Below are the code and all the weights of a small trained network. Each question names an input and a class and asks about switching units off, where a switched-off unit gives its printed mean instead of its output.

import numpy as np


def w(rows, s, z=0):
    codes = np.array(rows[::2]) - 128.0
    scale = np.full(codes.shape[1], s)
    scale[-1] = z or s
    return codes * scale


def norm(h):
    return h / np.sqrt((h * h).mean(-1, keepdims=True) + 1e-5)


def f(y):
    return y / 2 * (1 + np.tanh(0.7978845608 * (y + 0.044715 * y**3)))


def log_softmax(a):
    a = a - a.max(-1, keepdims=True)
    return a - np.log(np.exp(a).sum(-1, keepdims=True))


def net(x, mask):
    res = np.array(x, float).reshape(1, 5) / 4 @ E
    u = 0
    for l in range(4):
        y = f(norm(res) @ A[l][:, :-1].T + A[l][:, -1])
        res = res + np.where(mask[u : u + 8], y, B[l][:, -1]) @ B[l][:, :-1]
        u += 8
    return log_softmax(norm(res)[-1] @ U[:, :-1].T + U[:, -1])


A, B = {}, {}
E = w([
[237,80,228,140,106,95,4],'x0',
[137,30,185,166,177,164,185],'x1',
[214,216,112,237,136,146,169],'x2',
[47,156,208,176,89,37,150],'x3',
[133,176,222,65,92,203,169],'x4',
],0.00042)
A[0] = w([
[120,138,142,111,95,170,127,203],'0.n1',
[115,115,134,131,154,146,117,250],'0.n2',
[185,167,96,223,90,145,163,120],'0.n3',
[84,140,85,99,152,141,228,107],'0.n4',
[201,95,179,124,119,83,74,127],'0.n5',
[119,250,64,66,63,96,35,131],'0.n6',
[138,13,191,174,188,166,206,7],'0.n7',
[53,154,188,204,130,55,119,120],'0.n8',
],0.0026,0.0013)
B[0] = w([
[153,153,184,114,143,119,162,202],'0.n1',
[142,178,174,128,102,122,156,253],'0.n2',
[94,174,162,67,197,71,105,179],'0.n3',
[107,163,157,186,93,162,61,197],'0.n4',
[48,180,132,205,106,188,106,194],'0.n5',
[133,3,193,227,192,131,228,234],'0.n6',
[131,62,151,207,173,80,194,167],'0.n7',
[185,137,89,83,61,124,159,185],'0.n8',
],0.0024,0.00078)
A[1] = w([
[53,165,49,107,141,151,225,16],'1.n1',
[126,82,5,176,148,30,61,2],'1.n2',
[78,68,122,73,121,131,121,5],'1.n3',
[112,109,110,113,146,103,102,59],'1.n4',
[175,103,93,109,210,202,99,133],'1.n5',
[136,128,99,128,120,143,129,77],'1.n6',
[181,105,88,96,198,189,102,49],'1.n7',
[59,23,140,46,94,131,96,51],'1.n8',
],0.0025,0.00061)
B[1] = w([
[109,90,204,206,109,118,32,161],'1.n1',
[131,163,230,61,121,253,193,225],'1.n2',
[176,199,186,150,153,81,114,54],'1.n3',
[155,177,182,131,123,150,153,25],'1.n4',
[100,141,125,132,39,35,153,253],'1.n5',
[123,143,180,148,113,109,131,41],'1.n6',
[109,159,167,154,54,59,156,111],'1.n7',
[162,221,115,150,201,67,135,218],'1.n8',
],0.0021,0.00031)
A[2] = w([
[125,90,152,88,149,142,116,112],'2.n1',
[150,121,102,155,124,146,86,86],'2.n2',
[129,138,137,142,84,114,123,129],'2.n3',
[215,70,161,169,118,156,2,2],'2.n4',
[170,214,83,162,198,111,146,150],'2.n5',
[186,112,95,72,146,96,181,78],'2.n6',
[141,137,115,183,124,141,153,186],'2.n7',
[120,121,161,135,151,127,136,154],'2.n8',
],0.0019,0.00051)
B[2] = w([
[137,167,121,151,145,145,151,121],'2.n1',
[56,119,217,101,116,100,140,31],'2.n2',
[104,87,96,102,133,107,135,147],'2.n3',
[2,160,157,195,121,156,127,7],'2.n4',
[135,112,169,84,182,71,68,175],'2.n5',
[105,173,190,208,76,126,107,93],'2.n6',
[109,100,100,110,171,85,93,253],'2.n7',
[146,141,49,139,155,154,118,241],'2.n8',
],0.0015,0.00035)
A[3] = w([
[27,121,100,184,123,190,5,140],'3.n1',
[160,134,144,85,118,236,159,42],'3.n2',
[101,122,154,124,93,63,158,255],'3.n3',
[154,104,75,116,30,67,127,129],'3.n4',
[159,146,136,146,117,149,136,125],'3.n5',
[164,133,163,103,112,210,164,87],'3.n6',
[96,191,78,148,144,134,141,108],'3.n7',
[162,197,138,116,190,63,85,139],'3.n8',
],0.0028,0.00096)
B[3] = w([
[102,209,243,165,58,124,131,191],'3.n1',
[76,172,108,70,124,95,188,159],'3.n2',
[171,145,89,155,147,251,106,255],'3.n3',
[127,154,35,137,40,223,118,139],'3.n4',
[72,95,131,113,138,136,131,141],'3.n5',
[32,156,78,78,161,130,186,187],'3.n6',
[142,94,214,106,87,154,135,107],'3.n7',
[139,142,160,39,183,210,68,202],'3.n8',
],0.0019,0.00085)
U = w([
[75,177,254,209,61,132,93,155],'0',
[158,29,113,218,200,108,176,159],'1',
[191,156,158,46,219,153,41,158],'2',
[64,163,93,43,138,133,220,151],'3',
[174,131,12,144,18,187,107,155],'4',
[135,119,95,122,100,62,95,59],'5',
[133,112,84,99,69,7,74,2],'6',
[130,102,105,105,85,79,88,45],'7',
],0.0064,0.0059)

Each question gives the input, the list of numbers given to net, and the class t.
The units are the neurons (one row each of A and B). Each row of codes is followed by its name. A weight is (code - 128) times the scale printed after its matrix; where a second scale follows, it is the last column's (A, B and U).
mask holds one flag per neuron, layer by layer. A switched-off neuron (its flag False) gives its mean, the last column of its row in B, instead of its output. The means were averaged over made-up inputs and are rounded, as every weight is.
A unit's drop is (log p(t) with every unit on - log p(t) with that unit switched off) / (log p(t) with every unit on - log p(t) with every unit switched off).
The circuit of an input: a set's keep is (log p(t) with only the set's units on - log p(t) with every unit switched off) / (log p(t) with every unit on - log p(t) with every unit switched off). Starting from the 12 units with the biggest drops (on a tie, the unit counted first), units are removed one at a time, each time the one whose removal leaves the highest keep (on an exact tie, the one counted first), for as long as the keep stays at least 0.8.
units of the circuit, in order: the units of the circuit, biggest drop first
most important unit: the unit with the biggest drop
top k neurons: the k neurons with the biggest drops, biggest first
k most important neurons of layer l: the k neurons of layer l with the biggest drops, biggest first
input [0,5,6,7,-3], class 4: units of the circuit, in order : [0.n8, 0.n6]
input [-3,3,6,7,-5], class 4: top 4 neurons : [0.n8, 1.n8, 3.n4, 1.n3]
input [-7,-2,0,-6,-6], class 0: most important unit : 1.n1
input [5,4,6,0,-5], class 2: units of the circuit, in order : [0.n3, 3.n8]
input [4,8,-3,-1,8], class 1: units of the circuit, in order : [0.n7, 1.n2]
input [3,-3,-4,7,-5], class 4: top 3 neurons : [0.n8, 0.n3, 3.n4]
input [-6,6,1,7,-6], class 4: units of the circuit, in order : [0.n8, 0.n6]
input [-8,-5,3,-6,4], class 0: top 2 neurons : [1.n1, 0.n4]
input [3,-6,0,-8,8], class 3: units of the circuit, in order : [3.n6, 3.n2]
input [-5,6,8,-5,-2], class 2: units of the circuit, in order : [0.n3, 0.n6, 2.n5]
input [6,2,4,8,-4], class 4: top 2 neurons : [0.n8, 1.n1]
input [3,3,2,8,-6], class 4: units of the circuit, in order : [0.n8, 3.n4]
input [7,4,5,-4,6], class 0: top 3 neurons : [0.n5, 2.n4, 1.n2]
input [2,2,-7,3,2], class 2: top 2 neurons : [1.n8, 3.n8]
input [-7,7,-5,-2,0], class 0: top 2 neurons : [0.n4, 1.n1]
input [4,1,0,-2,-7], class 3: top 2 neurons : [1.n2, 0.n4]
input [0,1,5,8,3], class 4: units of the circuit, in order : [0.n8, 1.n2, 3.n4]
input [3,-5,7,7,6], class 2: top neuron : [0.n3]
input [-8,7,0,-3,0], class 0: top 2 neurons : [0.n4, 0.n6]
input [7,-3,0,-6,7], class 0: most important unit : 0.n5
input [-3,6,-6,-8,7], class 4: top 2 neurons : [1.n5, 0.n3]
input [6,-8,-4,0,6], class 1: top 2 neurons : [0.n6, 0.n4]
input [-6,-7,-7,-3,5], class 1: units of the circuit, in order : [0.n6, 1.n1]
input [-7,-3,2,6,-1], class 0: top 4 neurons : [1.n1, 3.n1, 0.n4, 1.n5]
input [0,4,-8,5,0], class 2: top 3 neurons : [1.n8, 0.n6, 3.n8]
input [-8,0,-6,5,0], class 0: units of the circuit, in order : [1.n1, 3.n1]
input [8,5,-4,-5,4], class 0: top 3 neurons : [0.n5, 2.n4, 0.n6]
input [1,3,6,5,-1], class 2: most important neuron of layer 1 : [1.n5]
input [6,0,-6,-8,4], class 4: 2 most important neurons of layer 0 : [0.n4, 0.n3]
input [2,0,4,8,-5], class 4: units of the circuit, in order : [0.n8, 3.n4]
